Below are the code and all the weights of a small trained network. Each question names an input and a target symbol and asks about switching units off, where a switched-off unit gives its printed mean instead of its output.

import numpy as np


def w(rows, s, z=0):
    codes = np.array(rows[::2]) - 128.0
    scale = np.full(codes.shape[1], s)
    scale[-1] = z or s
    return codes * scale


def norm(h):
    return h / np.sqrt((h * h).mean(-1, keepdims=True) + 1e-5)


def f(y):
    return y / 2 * (1 + np.tanh(0.7978845608 * (y + 0.044715 * y**3)))


def softmax(a):
    e = np.exp(a - a.max(-1, keepdims=True))
    return e / e.sum(-1, keepdims=True)


def log_softmax(a):
    a = a - a.max(-1, keepdims=True)
    return a - np.log(np.exp(a).sum(-1, keepdims=True))


def net(x, mask):
    ids = ['Σαβγζπ'.index(c) for c in x.split()]
    T = len(ids)
    res = E[ids] + P[:T]
    u = 0
    for l in range(3):
        q, k, v = (norm(res) @ M[l].T for M in (Q, K, V))
        z = softmax(np.where(np.tri(T) > 0, q @ k.T / 3**0.5, -1e9)) @ v
        res = res + np.where(mask[u], z, O[l][:, -1]) @ O[l][:, :-1]
        u += 1
        y = f(norm(res) @ A[l][:, :-1].T + A[l][:, -1])
        res = res + np.where(mask[u : u + 4], y, B[l][:, -1]) @ B[l][:, :-1]
        u += 4
    return log_softmax(norm(res)[-1] @ U[:, :-1].T + U[:, -1])


Q, K, V, O, A, B = {}, {}, {}, {}, {}, {}
E = w([
[67,127,75,99],'Σ',
[217,182,161,167],'α',
[67,158,122,154],'β',
[168,82,118,101],'γ',
[194,148,5,144],'ζ',
[120,104,89,108],'π',
],0.018)
P = w([
[81,132,182,100],'0',
[99,253,93,26],'1',
[205,106,84,72],'2',
[59,254,103,94],'3',
[178,79,74,111],'4',
[10,182,82,193],'5',
],0.0097)
Q[0] = w([
[192,116,122,97],'L0H1',
[3,203,193,145],'L0H1',
[96,147,98,254],'L0H1',
],0.0076)
K[0] = w([
[89,53,253,57],'L0H1',
[158,190,16,61],'L0H1',
[97,92,73,254],'L0H1',
],0.0079)
V[0] = w([
[254,50,44,115],'L0H1',
[153,157,111,206],'L0H1',
[104,121,49,171],'L0H1',
],0.0095)
O[0] = w([
[140,170,102,76,2],'L0H1',
[195,225,74,172,63],'L0H1',
[104,153,155,2,218],'L0H1',
],0.0089,0.00091)
A[0] = w([
[153,189,203,72,41],'L0N1',
[27,194,165,97,87],'L0N2',
[180,141,254,55,10],'L0N3',
[125,198,148,45,1],'L0N4',
],0.0066,0.0045)
B[0] = w([
[23,70,254,227,99],'L0N1',
[92,67,45,120,252],'L0N2',
[110,186,196,176,80],'L0N3',
[80,68,86,234,114],'L0N4',
],0.0094,0.0018)
Q[1] = w([
[233,52,168,101],'L1H1',
[149,2,4,152],'L1H1',
[148,100,253,161],'L1H1',
],0.0083)
K[1] = w([
[78,1,65,143],'L1H1',
[228,117,95,178],'L1H1',
[28,68,133,50],'L1H1',
],0.0092)
V[1] = w([
[64,59,153,113],'L1H1',
[193,143,85,254],'L1H1',
[163,67,165,185],'L1H1',
],0.0077)
O[1] = w([
[95,193,2,239,2],'L1H1',
[122,123,237,106,212],'L1H1',
[149,83,182,167,92],'L1H1',
],0.0075,0.0021)
A[1] = w([
[138,131,181,214,157],'L1N1',
[63,164,81,117,121],'L1N2',
[52,254,153,185,179],'L1N3',
[157,143,130,71,252],'L1N4',
],0.012,0.0037)
B[1] = w([
[171,23,157,87,159],'L1N1',
[164,111,127,5,205],'L1N2',
[183,104,224,114,229],'L1N3',
[91,213,119,131,255],'L1N4',
],0.011,0.0059)
Q[2] = w([
[237,12,142,22],'L2H1',
[80,60,104,132],'L2H1',
[7,90,242,254],'L2H1',
],0.0042)
K[2] = w([
[160,47,252,202],'L2H1',
[184,60,116,141],'L2H1',
[84,100,2,9],'L2H1',
],0.0044)
V[2] = w([
[141,157,124,2],'L2H1',
[49,101,208,135],'L2H1',
[193,115,99,94],'L2H1',
],0.0075)
O[2] = w([
[175,183,167,158,253],'L2H1',
[146,127,198,79,86],'L2H1',
[42,195,255,186,194],'L2H1',
],0.0092,0.0041)
A[2] = w([
[227,139,154,181,195],'L2N1',
[155,2,133,205,82],'L2N2',
[124,89,51,160,253],'L2N3',
[119,121,78,62,185],'L2N4',
],0.014,0.003)
B[2] = w([
[101,77,154,117,255],'L2N1',
[114,152,43,14,163],'L2N2',
[6,106,130,141,174],'L2N3',
[132,60,90,229,226],'L2N4',
],0.014,0.0068)
U = w([
[56,3,23,5,20],'Σ',
[184,84,213,152,216],'α',
[87,9,72,192,8],'β',
[72,48,78,254,4],'γ',
[199,205,11,138,119],'ζ',
[20,90,75,164,138],'π',
],0.0094,0.0036)

Each question gives the input, a string of symbols that net reads in full, and the target symbol t.
The units are the heads (3 rows each of Q, K, V and O) and the neurons (one row each of A and B). Each row of codes is followed by its name. A weight is (code - 128) times the scale printed after its matrix; where a second scale follows, it is the last column's (O, A, B and U).
mask holds one flag per unit, layer by layer, with each layer's heads first. A switched-off unit (its flag False) gives its mean, the last column of its rows in O or B, instead of its output. The means were averaged over made-up inputs and are rounded, as every weight is.
A unit's drop is (log p(t) with every unit on - log p(t) with that unit switched off) / (log p(t) with every unit on - log p(t) with every unit switched off).
The circuit of an input: a set's keep is (log p(t) with only the set's units on - log p(t) with every unit switched off) / (log p(t) with every unit on - log p(t) with every unit switched off). Starting from the 12 units with the biggest drops (on a tie, the unit counted first), units are removed one at a time, each time the one whose removal leaves the highest keep (on an exact tie, the one counted first), for as long as the keep stays at least 0.8.
circuit, biggest first: the units of the circuit, biggest drop first
unit that matters most: the unit with the biggest drop
k most important neurons: the k neurons with the biggest drops, biggest first
k most important neurons of layer l: the k neurons of layer l with the biggest drops, biggest first
input Σ Σ α, target γ: circuit, biggest first => [L1H1; L0H1; L2N1]
input ζ α Σ π α, target ζ: circuit, biggest first => [L1H1; L1N3]
input γ β ζ β Σ, target π: unit that matters most => L1H1
input ζ γ β β, target ζ: 2 most important neurons => [L2N1; L2N3]
input ζ α β, target ζ: 3 most important neurons => [L2N1; L2N3; L1N3]
input γ Σ π π α, target π: circuit, biggest first => [L1H1; L0H1; L2N3; L1N3]
input γ ζ π Σ Σ β, target Σ: circuit, biggest first => [L1N2; L0H1]
input α π ζ ζ ζ, target α: 2 most important neurons of layer 2 => [L2N1; L2N4]
input Σ α β, target γ: 3 most important neurons => [L0N2; L2N4; L1N3]
input Σ α ζ ζ π, target γ: 2 most important neurons => [L1N3; L2N4]
input ζ β Σ, target ζ: 3 most important neurons => [L2N1; L2N3; L1N4]
input Σ β γ β ζ, target γ: 3 most important neurons => [L1N3; L2N2; L2N1]
input π β α α ζ, target γ: 2 most important neurons of layer 2 => [L2N2; L2N4]
input β β α ζ α, target Σ: 2 most important neurons => [L2N2; L1N1]
input ζ α α, target ζ: 2 most important neurons of layer 2 => [L2N3; L2N4]
input β ζ α α Σ β, target Σ: circuit, biggest first => [L1N2]
input Σ Σ γ, target γ: 2 most important neurons => [L2N4; L2N2]
input γ α γ, target π: 2 most important neurons => [L2N3; L1N2]
input γ ζ β ζ ζ, target π: 2 most important neurons => [L1N3; L2N3]
input γ ζ α, target π: most important neuron of layer 2 => [L2N3]
